Below is a small trained network, with its code and all its weights. Each question gives an input and a class and asks what happens when units are switched off, that is, made to give their printed mean instead of their output.

import numpy as np


def w(rows, s, z=0):
    codes = np.array(rows[::2]) - 128.0
    scale = np.full(codes.shape[1], s)
    scale[-1] = z or s
    return codes * scale


def f(y):
    return y / 2 * (1 + np.tanh(0.7978845608 * (y + 0.044715 * y**3)))


def log_softmax(a):
    a = a - a.max(-1, keepdims=True)
    return a - np.log(np.exp(a).sum(-1, keepdims=True))


def net(x, mask):
    res = np.array(x, float).reshape(1, 7) / 4 @ E
    y = f(res @ A[0][:, :-1].T + A[0][:, -1])
    res = res + np.where(mask, y, B[0][:, -1]) @ B[0][:, :-1]
    return log_softmax(res[-1] @ U[:, :-1].T + U[:, -1])


A, B = {}, {}
E = w([
[219,207,58,62,191,150,235],'x0',
[133,131,123,134,131,120,120],'x1',
[156,184,209,218,212,201,140],'x2',
[21,172,186,64,235,12,144],'x3',
[152,93,136,202,97,2,239],'x4',
[110,142,128,129,113,144,141],'x5',
[126,124,130,124,130,130,132],'x6',
],0.0098)
A[0] = w([
[131,81,73,189,119,172,137,39],'neuron 1',
[141,79,130,188,70,158,90,54],'neuron 2',
[67,171,182,101,181,52,147,93],'neuron 3',
[133,99,185,157,183,151,150,250],'neuron 4',
[195,95,62,166,102,180,165,44],'neuron 5',
[96,119,79,78,77,101,145,123],'neuron 6',
[69,91,218,195,115,160,120,156],'neuron 7',
[155,231,86,73,185,91,183,73],'neuron 8',
[140,142,152,166,144,164,147,42],'neuron 9',
[217,177,167,115,171,148,176,144],'neuron 10',
[163,121,140,164,96,79,174,71],'neuron 11',
[110,74,61,77,77,104,131,193],'neuron 12',
[159,170,166,185,146,159,154,83],'neuron 13',
[84,65,206,181,76,104,100,4],'neuron 14',
[212,112,38,121,143,195,206,64],'neuron 15',
[164,143,199,194,161,147,152,129],'neuron 16',
[153,109,155,170,84,87,191,60],'neuron 17',
[158,120,84,44,46,80,137,152],'neuron 18',
[149,137,114,167,120,108,248,73],'neuron 19',
[129,194,63,78,151,212,73,75],'neuron 20',
],0.012,0.003)
B[0] = w([
[67,86,164,153,144,161,201,178],'neuron 1',
[80,72,189,129,120,72,177,202],'neuron 2',
[66,37,181,154,187,143,152,233],'neuron 3',
[134,135,77,162,148,112,161,186],'neuron 4',
[70,51,147,132,173,127,185,217],'neuron 5',
[136,171,89,159,166,120,165,191],'neuron 6',
[185,142,96,177,107,63,70,214],'neuron 7',
[126,97,195,170,10,70,145,250],'neuron 8',
[171,166,96,189,161,122,114,160],'neuron 9',
[180,142,86,127,100,95,138,217],'neuron 10',
[179,100,149,56,147,217,93,188],'neuron 11',
[147,213,48,125,176,111,156,214],'neuron 12',
[176,162,97,206,178,93,171,187],'neuron 13',
[134,163,135,50,79,68,52,209],'neuron 14',
[72,101,195,158,43,44,110,250],'neuron 15',
[134,154,56,160,161,132,178,202],'neuron 16',
[167,117,187,87,168,206,100,195],'neuron 17',
[161,201,92,189,173,107,153,223],'neuron 18',
[211,106,153,54,140,187,54,217],'neuron 19',
[196,105,154,60,136,228,95,239],'neuron 20',
],0.011,0.015)
U = w([
[148,211,24,169,216,117,178,184],'0',
[104,152,153,125,83,60,105,231],'1',
[9,91,170,137,192,122,179,29],'2',
[192,133,117,43,204,219,66,2],'3',
],0.013,0.0048)

Each question gives the input, the list of numbers given to net, and the class t.
The units are the neurons (one row each of A and B). Each row of codes is followed by its name. A weight is (code - 128) times the scale printed after its matrix; where a second scale follows, it is the last column's (A, B and U).
mask holds one flag per neuron, in row order. A switched-off neuron (its flag False) gives its mean, the last column of its row in B, instead of its output. The means were averaged over made-up inputs and are rounded, as every weight is.
A unit's drop is (log p(t) with every unit on - log p(t) with that unit switched off) / (log p(t) with every unit on - log p(t) with every unit switched off).
The circuit of an input: a set's keep is (log p(t) with only the set's units on - log p(t) with every unit switched off) / (log p(t) with every unit on - log p(t) with every unit switched off). Starting from the 12 units with the biggest drops (on a tie, the unit counted first), units are removed one at a time, each time the one whose removal leaves the highest keep (on an exact tie, the one counted first), for as long as the keep stays at least 0.8.
units of the circuit, in order: the units of the circuit, biggest drop first
unit that matters most: the unit with the biggest drop
top k neurons: the k neurons with the biggest drops, biggest first
drop of u: that unit's drop, to one decimal
input [1,-5,4,-4,5,4,-3], class 3: units of the circuit, in order => [neuron 19]
input [-7,-4,6,-4,-6,6,2], class 1: top 3 neurons => [neuron 2; neuron 14; neuron 12]
input [-1,1,2,-6,6,-3,-8], class 2: top 4 neurons => [neuron 5; neuron 2; neuron 20; neuron 1]
input [-3,-3,8,-6,6,0,-6], class 0: top 2 neurons => [neuron 16; neuron 13]
input [1,4,7,7,0,6,-6], class 0: top 4 neurons => [neuron 15; neuron 16; neuron 13; neuron 4]
input [0,3,-4,6,7,-3,6], class 3: units of the circuit, in order => [neuron 19; neuron 11]
input [7,8,0,-3,7,3,-5], class 1: top 2 neurons => [neuron 15; neuron 8]
input [8,-5,-6,-8,8,2,-7], class 1: top 2 neurons => [neuron 15; neuron 19]
input [-7,2,3,0,8,0,-3], class 3: top 2 neurons => [neuron 17; neuron 11]
input [6,3,-1,5,-6,3,1], class 1: top 4 neurons => [neuron 8; neuron 19; neuron 11; neuron 17]
input [7,3,-1,4,8,7,-3], class 3: top 4 neurons => [neuron 19; neuron 11; neuron 17; neuron 2]
input [-2,6,-7,8,-7,-3,7], class 2: top 2 neurons => [neuron 3; neuron 7]
input [-6,-2,-4,7,-1,-8,-2], class 2: top 3 neurons => [neuron 3; neuron 8; neuron 10]
input [5,-3,-2,-6,-6,-5,-4], class 2: unit that matters most => neuron 15
input [2,-2,3,2,4,-1,3], class 3: drop of neuron 18 => 0.2
input [-2,-4,-3,-4,5,-3,5], class 3: drop of neuron 17 => 0.1
input [3,7,-1,-4,-2,1,7], class 2: drop of neuron 14 => 0.3
